Below are the code and all the weights of a small trained network. Each question names an input and a class and asks about switching units off, where a switched-off unit gives its printed mean instead of its output.

import numpy as np


def w(rows, s, z=0):
    codes = np.array(rows[::2]) - 128.0
    scale = np.full(codes.shape[1], s)
    scale[-1] = z or s
    return codes * scale


def f(y):
    return y / 2 * (1 + np.tanh(0.7978845608 * (y + 0.044715 * y**3)))


def log_softmax(a):
    a = a - a.max(-1, keepdims=True)
    return a - np.log(np.exp(a).sum(-1, keepdims=True))


def net(x, mask):
    res = np.array(x, float).reshape(1, 8) / 4 @ E
    y = f(res @ A[0][:, :-1].T + A[0][:, -1])
    res = res + np.where(mask, y, B[0][:, -1]) @ B[0][:, :-1]
    return log_softmax(res[-1] @ U[:, :-1].T + U[:, -1])


A, B = {}, {}
E = w([
[152,37,136,122,117,102,155,111,107,80,160,115],'x0',
[111,159,114,108,138,124,128,102,120,152,135,120],'x1',
[6,175,160,82,76,180,178,178,198,106,220,98],'x2',
[129,133,110,113,132,123,130,122,130,134,142,131],'x3',
[221,206,144,98,171,195,131,25,172,126,196,82],'x4',
[104,180,174,184,138,15,250,52,212,99,157,225],'x5',
[165,112,163,85,16,11,1,109,122,152,199,145],'x6',
[66,124,58,239,71,163,80,52,182,25,127,117],'x7',
],0.0074)
A[0] = w([
[192,146,131,83,172,132,234,211,126,210,72,144,156],'N1',
[60,105,49,144,143,69,168,196,44,177,108,202,73],'N2',
[127,14,50,90,161,173,112,102,21,91,110,2,120],'N3',
[126,115,140,195,146,106,216,46,182,142,123,224,83],'N4',
[63,108,128,112,110,171,190,157,179,99,203,137,158],'N5',
[178,129,150,242,181,94,57,73,75,177,100,118,40],'N6',
[83,124,45,128,196,190,216,132,102,6,88,69,167],'N7',
[156,164,193,181,169,67,145,123,153,115,131,237,40],'N8',
[74,94,37,186,104,140,106,53,160,73,114,96,27],'N9',
[38,98,98,113,57,116,119,152,125,103,18,153,101],'N10',
[143,137,82,120,133,191,71,180,106,137,135,122,1],'N11',
[111,235,104,145,132,129,24,164,225,212,54,158,223],'N12',
[223,172,175,136,171,202,121,69,175,126,162,104,60],'N13',
[227,111,25,201,206,56,138,93,102,133,34,166,59],'N14',
[115,178,81,135,197,176,227,148,67,110,67,141,52],'N15',
[93,117,5,251,100,174,99,88,228,132,74,121,76],'N16',
[109,104,152,131,133,215,57,134,118,170,146,121,46],'N17',
],0.0068,0.0041)
B[0] = w([
[138,60,191,54,129,124,109,95,179,155,127,104,220],'N1',
[194,156,99,152,75,207,193,53,96,144,147,120,205],'N2',
[124,172,49,114,174,108,103,137,149,157,79,190,246],'N3',
[87,146,74,153,169,120,97,139,117,113,74,192,209],'N4',
[105,155,95,140,158,130,158,185,191,123,111,87,213],'N5',
[80,152,147,144,101,95,132,175,139,205,201,83,183],'N6',
[144,97,95,112,58,112,34,132,153,65,156,94,254],'N7',
[102,123,120,114,168,106,140,169,74,89,1,163,182],'N8',
[122,87,182,17,142,154,144,98,113,224,122,159,199],'N9',
[173,140,82,160,84,150,191,79,103,145,135,105,212],'N10',
[67,210,91,107,187,119,157,137,55,117,95,207,163],'N11',
[193,108,132,167,99,96,93,157,188,99,43,116,212],'N12',
[210,133,81,164,109,132,193,55,57,121,111,69,177],'N13',
[77,193,113,166,139,115,134,181,191,170,209,35,223],'N14',
[117,118,144,111,67,59,85,109,67,83,140,149,206],'N15',
[96,38,214,73,128,193,118,96,128,218,135,162,230],'N16',
[82,192,82,131,160,80,158,157,86,120,87,169,165],'N17',
],0.0093)
U = w([
[76,170,77,94,204,126,127,150,82,114,74,213,27],'0',
[131,62,228,12,151,166,130,123,117,206,126,132,28],'1',
[55,190,117,131,118,156,153,217,184,146,199,27,124],'2',
[219,138,80,163,58,198,223,58,65,121,124,95,37],'3',
[142,104,132,90,21,38,2,116,111,57,170,148,77],'4',
[166,98,104,115,114,129,95,157,180,124,95,116,253],'5',
],0.0093,0.0051)

Each question gives the input, the list of numbers given to net, and the class t.
The units are the neurons (one row each of A and B). Each row of codes is followed by its name. A weight is (code - 128) times the scale printed after its matrix; where a second scale follows, it is the last column's (A, B and U).
mask holds one flag per neuron, in row order. A switched-off neuron (its flag False) gives its mean, the last column of its row in B, instead of its output. The means were averaged over made-up inputs and are rounded, as every weight is.
A unit's drop is (log p(t) with every unit on - log p(t) with that unit switched off) / (log p(t) with every unit on - log p(t) with every unit switched off).
The circuit of an input: a set's keep is (log p(t) with only the set's units on - log p(t) with every unit switched off) / (log p(t) with every unit on - log p(t) with every unit switched off). Starting from the 12 units with the biggest drops (on a tie, the unit counted first), units are removed one at a time, each time the one whose removal leaves the highest keep (on an exact tie, the one counted first), for as long as the keep stays at least 0.8.
circuit, biggest first: the units of the circuit, biggest drop first
unit that matters most: the unit with the biggest drop
k most important neurons: the k neurons with the biggest drops, biggest first
drop of u: that unit's drop, to one decimal
input [-6,-4,-5,4,7,0,-2,-5], class 3: unit that matters most => N13
input [-3,-2,7,-3,3,0,-7,7], class 1: 2 most important neurons => (N16; N9)
input [-5,-6,1,1,-1,-3,6,6], class 1: circuit, biggest first => (N7; N16)
input [4,0,0,-2,5,2,4,0], class 3: circuit, biggest first => (N7; N13)
input [8,-3,7,-8,-3,4,-8,4], class 4: 3 most important neurons => (N7; N15; N14)
input [1,-3,0,2,1,3,-6,-5], class 4: 2 most important neurons => (N15; N16)
input [4,2,-7,2,-6,-2,5,-4], class 2: 2 most important neurons => (N14; N6)
input [0,-5,7,0,0,6,-8,4], class 4: 3 most important neurons => (N7; N15; N14)
input [-1,-6,6,6,-6,-4,-3,6], class 1: 3 most important neurons => (N16; N9; N14)
input [-7,0,-1,3,-8,-4,7,-3], class 3: circuit, biggest first => (N2; N10)
input [2,-2,-1,-6,3,-1,5,6], class 1: circuit, biggest first => (N7; N9)
input [7,-5,3,1,5,-7,2,7], class 0: 2 most important neurons => (N3; N17)
input [2,-1,6,4,-5,-6,-3,4], class 0: 2 most important neurons => (N3; N14)
input [3,-4,0,6,8,-4,-1,-7], class 3: circuit, biggest first => (N13)
input [0,8,-2,8,3,3,7,8], class 1: circuit, biggest first => (N9; N16)
input [-7,-3,5,5,7,-7,2,1], class 0: circuit, biggest first => (N11; N17)
input [7,-5,-2,1,-8,2,-1,-6], class 3: 2 most important neurons => (N2; N16)
input [5,-2,2,5,1,5,-8,-2], class 4: circuit, biggest first => (N7; N15)
input [1,7,-1,-6,-4,-2,-3,1], class 3: circuit, biggest first => (N2; N10)
input [-4,6,-6,7,6,4,2,7], class 1: most important neuron => (N16)
input [-1,-5,3,-5,-8,8,6,-8], class 0: 4 most important neurons => (N8; N16; N4; N9)
input [-5,-2,7,4,-7,8,8,1], class 0: circuit, biggest first => (N8; N7)
input [-3,-2,4,4,1,-4,1,5], class 1: circuit, biggest first => (N16; N9)
input [-4,3,8,7,-4,7,1,-8], class 1: 2 most important neurons => (N1; N14)
input [8,4,-1,-2,5,5,1,8], class 1: 2 most important neurons => (N9; N16)
input [-1,-5,-4,-3,-6,-4,0,2], class 3: 2 most important neurons => (N10; N2)
input [8,-4,-6,-1,-4,8,0,7], class 0: circuit, biggest first => (N4)
input [0,3,-5,2,2,6,2,3], class 0: 3 most important neurons => (N4; N8; N7)
input [-6,4,-7,-1,1,2,3,-1], class 2: drop of N14 => 0.4
